Small tables with named rows and columns. After each table, cells are looked up by row and column.

Table peveva
,tiz,dapab
budo,95,51
fabi,83,153
zuz,227,95
bet,44,35
nalo,90,140
rem,227,127
ravet,133,64

zuz, tiz => 227
fabi, dapab => 153
bet, tiz => 44
rem, tiz => 227
rem, dapab => 127
bet, dapab => 35
budo, tiz => 95
budo, dapab => 51
ravet, dapab => 64
Row with the largest dapab: fabi

dod:
columns: muf, tamez, deno, furak, sov, zas, taz
zugot: [120, 149, 94, 130, 100, 69, 157]
zeforok: [125, 95, 159, 127, 127, 164, 88]
terav: [124, 249, 121, 120, 117, 93, 154]
pebu: [107, 165, 159, 129, 128, 214, 143]
bele: [114, 51, 135, 168, 134, 170, 104]
dukisa: [138, 191, 44, 117, 128, 165, 127]

muf of zugot is 120
deno of dukisa is 44
sov of zeforok is 127
muf of dukisa is 138
taz of zeforok is 88
deno of terav is 121
sov of dukisa is 128
furak of terav is 120
zas of dukisa is 165
deno of zeforok is 159
furak of bele is 168
muf of zeforok is 125
deno of pebu is 159
taz of terav is 154
tamez of pebu is 165
furak of zugot is 130
taz of bele is 104
sov of terav is 117

gud.csv
,selom,pefime,letur,pup,lel,vifif,venaki,kun,ralu,tok
kez,-43906,40657,16042,4923,4487,-66227,45986,-24902,39394,-77399
nipugu,-35075,78884,-1759,-1831,37520,-66717,22796,-1317,-17850,-83080
zuba,-65730,56349,54251,17166,41264,-52124,40939,-8620,15729,-49893
bug,3058,-42838,-69072,-17063,-13666,-46009,27949,-44937,22163,-8858
mamigok,-5210,-60201,-43961,-14243,5548,-77437,21683,-58430,25790,26027

pup of zuba = 17166
ralu of kez = 39394
tok of zuba = -49893
ralu of nipugu = -17850
kun of bug = -44937
selom of zuba = -65730
lel of mamigok = 5548
tok of mamigok = 26027
pefime of mamigok = -60201
venaki of kez = 45986
ralu of zuba = 15729
pefime of kez = 40657
letur of zuba = 54251
lel of zuba = 41264
pup of kez = 4923
vifif of kez = -66227
kun of zuba = -8620
venaki of nipugu = 22796
selom of bug = 3058
letur of nipugu = -1759

Table tute
|  | fino | dabog | nese | miz | gipi | ziboduz |
|---|---|---|---|---|---|---|
| lilomaf | 411 | 434 | 495 | 324 | 711 | 223 |
| sele | 461 | 207 | 171 | 703 | 496 | 464 |
| merenip | 230 | 672 | 813 | 465 | 212 | 879 |

lilomaf, fino -> 411
merenip, gipi -> 212
merenip, miz -> 465
merenip, nese -> 813
lilomaf, gipi -> 711
sele, miz -> 703

gan
columns: bas, fabopod, supas, fir, zipup, teme, vupu, zegol, natazug, tor
lud: [37.847, 20.274, -79.281, 56.431, -6.369, 31.096, 52.877, 29.603, -7.791, -35.715]
mil: [21.064, -9.012, 11.409, 53.956, -28.361, -0.732, 11.354, 44.824, 31.620, -2.896]
vunat: [23.713, 5.500, 24.276, 59.092, 34.099, 47.232, 5.771, 68.052, 46.267, -42.654]
batur: [26.912, -49.183, 32.889, 49.332, -36.142, 31.671, 9.719, 64.189, 47.340, -2.793]
verobe: [-25.383, 23.331, 25.259, 34.621, 60.890, 5.000, 14.380, 58.338, 31.724, 19.615]
ver: [-42.970, 35.754, 14.254, 14.553, -19.214, 25.127, 27.662, 6.439, 1.130, -21.063]

What is the fabopod of ver in gan?
35.754
What is the vupu of mil in gan?
11.354
What is the bas of ver in gan?
-42.970
What is the vupu of batur in gan?
9.719
What is the tor of vunat in gan?
-42.654
What is the zegol of ver in gan?
6.439
What is the natazug of verobe in gan?
31.724
What is the fir of verobe in gan?
34.621
What is the teme of batur in gan?
31.671
What is the zegol of verobe in gan?
58.338
What is the supas of lud in gan?
-79.281

Table pasefof
,toz,ditagad,tufomas
nugur,0.11,0.57,0.40
kesof,0.75,0.49,0.43
pafe,0.39,0.44,0.82
budi,0.82,0.29,0.46
roz,0.51,0.46,0.45
falal,0.27,0.46,0.61
vaboga,0.89,0.53,0.20
gibub,0.74,0.44,0.32
sonik,0.26,0.34,0.61
musavar,0.49,0.12,0.24
fele,0.10,0.29,0.63

What is the tufomas of musavar in pasefof? 0.24
What is the ditagad of musavar in pasefof? 0.12
What is the ditagad of gibub in pasefof? 0.44
What is the toz of vaboga in pasefof? 0.89
What is the tufomas of vaboga in pasefof? 0.20
What is the ditagad of falal in pasefof? 0.46
What is the tufomas of budi in pasefof? 0.46
What is the tufomas of kesof in pasefof? 0.43
What is the ditagad of budi in pasefof? 0.29
What is the tufomas of nugur in pasefof? 0.40
What is the toz of gibub in pasefof? 0.74
What is the toz of musavar in pasefof? 0.49
What is the toz of nugur in pasefof? 0.11
What is the tufomas of falal in pasefof? 0.61
What is the tufomas of pafe in pasefof? 0.82
What is the toz of roz in pasefof? 0.51
What is the toz of fele in pasefof? 0.10
What is the ditagad of nugur in pasefof? 0.57
What is the toz of sonik in pasefof? 0.26

zininan =
,zoraruk,mafine,zemivo
sisura,-1127,-4749,2025
duzo,-8451,-3459,1829
bak,6977,1358,-6371
vugezo,-5348,-3819,1699

What is the mafine of duzo in zininan? -3459
What is the zemivo of duzo in zininan? 1829
What is the zemivo of vugezo in zininan? 1699
What is the zoraruk of duzo in zininan? -8451
What is the zemivo of bak in zininan? -6371
What is the zoraruk of vugezo in zininan? -5348
What is the mafine of bak in zininan? 1358
What is the zoraruk of sisura in zininan? -1127
What is the mafine of sisura in zininan? -4749
What is the mafine of vugezo in zininan? -3819
What is the zemivo of sisura in zininan? 2025
What is the zoraruk of bak in zininan? 6977
Which row has the largest zemivo? sisura

tizutu:
|  | lutosu | vefuga | mitidi | lipo |
|---|---|---|---|---|
| nug | 108 | 86 | 92 | 72 |
| dugosil | 126 | 81 | 84 | 98 |
| faz | 106 | 143 | 237 | 173 |
| kufovun | 166 | 89 | 131 | 173 |
| vudiver | 92 | 27 | 126 | 106 |
| vororom | 60 | 174 | 197 | 102 |
| dudibuk | 80 | 145 | 158 | 141 |
| zegeg | 65 | 83 | 78 | 20 |
| las | 105 | 65 | 103 | 84 |
| val | 161 | 120 | 115 | 97 |
| buz | 137 | 103 | 110 | 112 |
| kug | 32 | 131 | 127 | 90 |
| sugo | 86 | 60 | 105 | 161 |
| gukol | 46 | 105 | 118 | 162 |

sugo, mitidi: 105
kug, vefuga: 131
kufovun, lipo: 173
nug, lutosu: 108
dugosil, mitidi: 84
kufovun, mitidi: 131
val, vefuga: 120
faz, lutosu: 106
kug, mitidi: 127
vudiver, lutosu: 92
gukol, lutosu: 46
vororom, lutosu: 60
zegeg, lutosu: 65
gukol, vefuga: 105
val, mitidi: 115
kug, lutosu: 32
dugosil, vefuga: 81
Which row has the largest lutosu? kufovun

